Below is a small trained network, with its code and all its weights. Each question gives an input and a target symbol and asks what happens when units are switched off, that is, made to give their printed mean instead of their output.

import numpy as np


def w(rows, s, z=0):
    codes = np.array(rows[::2]) - 128.0
    scale = np.full(codes.shape[1], s)
    scale[-1] = z or s
    return codes * scale


def f(y):
    return np.maximum(y, 0)


def softmax(a):
    e = np.exp(a - a.max(-1, keepdims=True))
    return e / e.sum(-1, keepdims=True)


def log_softmax(a):
    a = a - a.max(-1, keepdims=True)
    return a - np.log(np.exp(a).sum(-1, keepdims=True))


def net(x, mask):
    ids = ['ΣΩαβθμ'.index(c) for c in x.split()]
    T = len(ids)
    res = E[ids] + P[:T]
    r = res
    for j in range(2):
        rows = slice(2 * j, 2 * j + 2)
        q, k, v = (r @ M[0][rows].T for M in (Q, K, V))
        z = softmax(np.where(np.tri(T) > 0, q @ k.T / 2**0.5, -1e9)) @ v
        o = O[0][rows]
        res = res + np.where(mask[j], z, o[:, -1]) @ o[:, :-1]
    y = f(res @ A[0][:, :-1].T + A[0][:, -1])
    res = res + np.where(mask[2:10], y, B[0][:, -1]) @ B[0][:, :-1]
    return log_softmax(res[-1] @ U[:, :-1].T + U[:, -1])


Q, K, V, O, A, B = {}, {}, {}, {}, {}, {}
E = w([
[125,223,167,18,168,18,111,134,185,135,65,129],'Σ',
[150,131,128,92,172,68,207,219,143,149,82,120],'Ω',
[110,138,165,126,166,113,69,131,60,96,114,51],'α',
[25,63,124,106,60,105,134,160,125,163,101,134],'β',
[248,39,147,118,99,167,133,101,165,195,109,106],'θ',
[142,114,75,69,59,200,143,172,180,39,51,88],'μ',
],0.018)
P = w([
[95,130,254,168,190,66,184,90,31,84,36,163],'0',
[106,74,223,109,204,85,155,112,104,99,135,117],'1',
[79,30,209,148,225,83,121,135,194,90,174,100],'2',
[151,64,117,122,135,149,73,162,97,138,121,105],'3',
[182,77,74,76,85,127,54,162,67,158,153,84],'4',
[146,55,60,153,102,204,5,170,207,151,168,67],'5',
],0.0088)
Q[0] = w([
[208,255,77,137,178,202,176,70,80,158,216,172],'head 0',
[59,107,214,173,165,171,226,96,204,99,194,154],'head 0',
[170,168,149,32,134,116,126,194,179,146,60,90],'head 1',
[96,83,207,88,175,134,38,187,130,126,77,65],'head 1',
],0.0095)
K[0] = w([
[92,149,203,113,164,57,136,117,98,113,126,131],'head 0',
[137,165,198,180,107,136,141,90,93,115,51,149],'head 0',
[130,129,63,164,86,127,6,148,128,135,197,112],'head 1',
[151,86,32,133,55,174,77,138,158,161,155,102],'head 1',
],0.013)
V[0] = w([
[36,101,123,146,106,138,210,209,87,170,150,149],'head 0',
[129,83,146,124,137,117,147,97,114,234,167,172],'head 0',
[98,59,132,158,73,172,123,88,75,93,167,113],'head 1',
[82,126,172,131,137,105,1,112,68,61,178,128],'head 1',
],0.0067)
O[0] = w([
[97,124,61,2,153,238,116,103,135,109,142,137,117],'head 0',
[123,83,245,132,55,128,103,68,136,78,76,117,4],'head 0',
[205,69,133,120,240,50,156,104,133,79,20,179,102],'head 1',
[125,194,98,196,90,113,141,84,139,120,54,106,139],'head 1',
],0.0084,0.0031)
A[0] = w([
[132,138,194,139,90,129,107,120,123,89,91,80,54],'neuron 0',
[117,149,165,111,116,198,164,161,147,99,136,123,147],'neuron 1',
[121,164,155,182,119,109,134,121,107,144,180,123,50],'neuron 2',
[74,111,132,152,89,155,117,109,80,152,185,141,113],'neuron 3',
[120,80,125,186,65,134,179,151,96,166,175,127,105],'neuron 4',
[114,110,117,94,197,179,111,100,109,89,88,103,140],'neuron 5',
[169,119,92,124,147,194,130,21,152,86,124,199,47],'neuron 6',
[141,156,98,254,130,134,163,123,107,111,99,93,3],'neuron 7',
],0.0097,0.0031)
B[0] = w([
[159,170,94,97,2,154,93,109,85,131,186,205,209],'neuron 0',
[152,54,101,64,203,120,158,122,85,162,63,144,168],'neuron 1',
[242,133,2,116,209,155,125,116,107,32,166,116,177],'neuron 2',
[134,72,151,136,246,55,99,78,127,100,71,233,149],'neuron 3',
[93,161,160,38,194,151,108,164,13,146,15,77,152],'neuron 4',
[151,174,26,236,63,159,173,85,145,133,229,130,255],'neuron 5',
[108,158,203,180,102,85,107,93,140,179,102,69,150],'neuron 6',
[60,221,180,102,101,105,148,137,185,210,117,85,161],'neuron 7',
],0.006,0.0073)
U = w([
[144,219,154,81,126,78,142,109,181,156,127,101,112],'Σ',
[158,119,115,133,211,106,201,212,105,124,105,92,207],'Ω',
[192,92,194,127,108,93,130,140,115,77,107,126,100],'α',
[127,189,152,186,110,119,150,142,83,146,239,79,234],'β',
[154,129,62,90,114,167,186,79,176,46,107,143,226],'θ',
[2,106,129,74,97,158,151,141,109,202,124,116,6],'μ',
],0.0059,0.0012)

Each question gives the input, a string of symbols that net reads in full, and the target symbol t.
The units are the heads (2 rows each of Q, K, V and O) and the neurons (one row each of A and B). Each row of codes is followed by its name. A weight is (code - 128) times the scale printed after its matrix; where a second scale follows, it is the last column's (O, A, B and U).
mask holds one flag per unit, heads first, then neurons. A switched-off unit (its flag False) gives its mean, the last column of its rows in O or B, instead of its output. The means were averaged over made-up inputs and are rounded, as every weight is.
A unit's drop is (log p(t) with every unit on - log p(t) with that unit switched off) / (log p(t) with every unit on - log p(t) with every unit switched off).
The circuit of an input: a set's keep is (log p(t) with only the set's units on - log p(t) with every unit switched off) / (log p(t) with every unit on - log p(t) with every unit switched off). Starting from all 10 units, units are removed one at a time, each time the one whose removal leaves the highest keep (on an exact tie, the one counted first), for as long as the keep stays at least 0.8.
units of the circuit, in order: the units of the circuit, biggest drop first
k most important neurons: the k neurons with the biggest drops, biggest first
which heads matter: for each layer, one digit per head in row order, 1 if its drop is at least 0.15 and else 0, layers parted by /
drop of u: that unit's drop, to one decimal
input Σ Σ Σ μ Σ μ, target Ω: units of the circuit, in order	(head 0; head 1)
input μ β Σ Σ, target θ: units of the circuit, in order	(head 0; head 1)
input μ Σ β, target Ω: units of the circuit, in order	(head 0; head 1)
input β Σ Σ β Ω, target θ: units of the circuit, in order	(head 0)
input β β Ω, target θ: which heads matter	10
input Σ Σ Σ θ μ α, target Ω: which heads matter	11
input β β β Σ, target θ: which heads matter	10
input α Σ μ β θ, target α: units of the circuit, in order	(head 0; head 1)
input Ω α θ Ω, target α: which heads matter	10
input Σ Σ μ, target Ω: 2 most important neurons	(neuron 0; neuron 1)
input Σ Σ α Σ α, target Σ: 2 most important neurons	(neuron 7; neuron 5)
input μ Σ α β α, target θ: drop of head 1	0.1
input Σ β α, target θ: drop of head 0	0.7
input β Ω Σ α θ β, target α: drop of head 1	0.2
input Σ Σ Σ, target β: drop of head 0	0.4
input μ Σ θ, target Ω: most important neuron	(neuron 0)
